Below are the code and all the weights of a small trained network. Each question names an input and a class and asks about switching units off, where a switched-off unit gives its printed mean instead of its output.

import numpy as np


def w(rows, s, z=0):
    codes = np.array(rows[::2]) - 128.0
    scale = np.full(codes.shape[1], s)
    scale[-1] = z or s
    return codes * scale


def f(y):
    return y / 2 * (1 + np.tanh(0.7978845608 * (y + 0.044715 * y**3)))


def log_softmax(a):
    a = a - a.max(-1, keepdims=True)
    return a - np.log(np.exp(a).sum(-1, keepdims=True))


def net(x, mask):
    res = np.array(x, float).reshape(1, 5) / 4 @ E
    y = f(res @ A[0][:, :-1].T + A[0][:, -1])
    res = res + np.where(mask, y, B[0][:, -1]) @ B[0][:, :-1]
    return log_softmax(res[-1] @ U[:, :-1].T + U[:, -1])


A, B = {}, {}
E = w([
[138,135,123,173,137,125,133,128,150,135,110],'x0',
[156,124,112,124,125,87,110,133,158,113,154],'x1',
[188,149,82,114,154,165,146,193,91,71,91],'x2',
[186,7,166,109,127,195,105,90,140,205,118],'x3',
[105,119,243,114,131,168,41,168,178,136,117],'x4',
],0.02)
A[0] = w([
[212,54,96,106,136,161,130,108,118,176,102,118],'N1',
[122,109,153,120,143,158,66,76,154,142,124,84],'N2',
[151,73,152,133,109,131,114,101,134,147,112,126],'N3',
[133,63,134,129,122,140,114,78,145,175,136,135],'N4',
[130,121,173,116,170,167,71,246,154,94,104,1],'N5',
[168,85,127,104,160,162,121,101,153,188,135,186],'N6',
[140,96,200,119,140,125,101,151,170,125,90,13],'N7',
[44,129,204,136,115,96,67,114,174,141,132,123],'N8',
[67,163,160,133,144,91,104,130,132,125,128,206],'N9',
[71,97,128,171,94,83,142,52,113,151,177,252],'N10',
],0.013,0.0058)
B[0] = w([
[122,11,142,77,165,50,190,112,230,153,23,218],'N1',
[179,108,133,157,168,148,63,96,118,131,147,199],'N2',
[154,122,129,112,138,146,128,77,128,66,184,191],'N3',
[192,98,166,109,154,80,96,101,135,104,229,211],'N4',
[67,131,185,189,17,67,194,112,115,131,159,225],'N5',
[131,101,159,172,170,138,136,57,127,169,161,213],'N6',
[174,88,89,156,118,145,100,92,110,94,137,204],'N7',
[126,106,53,55,168,183,81,191,168,184,31,251],'N8',
[85,120,122,122,136,115,64,186,159,131,83,199],'N9',
[55,183,145,181,35,51,133,137,108,200,180,215],'N10',
],0.012,0.027)
U = w([
[76,182,145,188,32,82,138,166,89,149,151,207],'0',
[112,103,120,77,218,93,143,161,180,183,47,133],'1',
[110,115,204,171,74,74,169,63,125,179,161,14],'2',
[161,132,119,141,220,168,75,96,104,140,175,23],'3',
[163,174,41,153,179,83,250,170,13,20,103,253],'4',
],0.013,0.0044)

Each question gives the input, the list of numbers given to net, and the class t.
The units are the neurons (one row each of A and B). Each row of codes is followed by its name. A weight is (code - 128) times the scale printed after its matrix; where a second scale follows, it is the last column's (A, B and U).
mask holds one flag per neuron, in row order. A switched-off neuron (its flag False) gives its mean, the last column of its row in B, instead of its output. The means were averaged over made-up inputs and are rounded, as every weight is.
A unit's drop is (log p(t) with every unit on - log p(t) with that unit switched off) / (log p(t) with every unit on - log p(t) with every unit switched off).
The circuit of an input: a set's keep is (log p(t) with only the set's units on - log p(t) with every unit switched off) / (log p(t) with every unit on - log p(t) with every unit switched off). Starting from all 10 units, units are removed one at a time, each time the one whose removal leaves the highest keep (on an exact tie, the one counted first), for as long as the keep stays at least 0.8.
circuit, biggest first: the units of the circuit, biggest drop first
unit that matters most: the unit with the biggest drop
k most important neurons: the k neurons with the biggest drops, biggest first
drop of u: that unit's drop, to one decimal
input [4,2,-6,1,6], class 3: circuit, biggest first	N1; N2
input [8,3,8,1,-8], class 1: circuit, biggest first	N1
input [7,6,4,2,1], class 2: 2 most important neurons	N8; N9
input [7,8,5,0,-3], class 4: 2 most important neurons	N8; N9
input [-7,5,2,-2,-3], class 4: 2 most important neurons	N10; N8
input [-3,5,8,4,3], class 2: 2 most important neurons	N5; N8
input [-5,-3,-8,-5,0], class 0: 2 most important neurons	N10; N1
input [2,-1,0,2,2], class 3: 2 most important neurons	N10; N5
input [4,-5,-7,2,8], class 3: 2 most important neurons	N2; N1
input [-1,4,4,0,-1], class 4: 2 most important neurons	N8; N1
input [-5,8,1,-5,5], class 0: 2 most important neurons	N5; N1
input [-8,-8,8,0,-4], class 4: 3 most important neurons	N8; N9; N6
input [-8,-3,0,8,2], class 3: 3 most important neurons	N10; N2; N4
input [-2,1,-4,-3,8], class 1: unit that matters most	N8
input [2,4,4,2,3], class 2: drop of N8	0.3
input [-6,-6,-3,-6,6], class 1: drop of N8	2.5
input [8,7,-5,-2,6], class 1: drop of N8	2.4
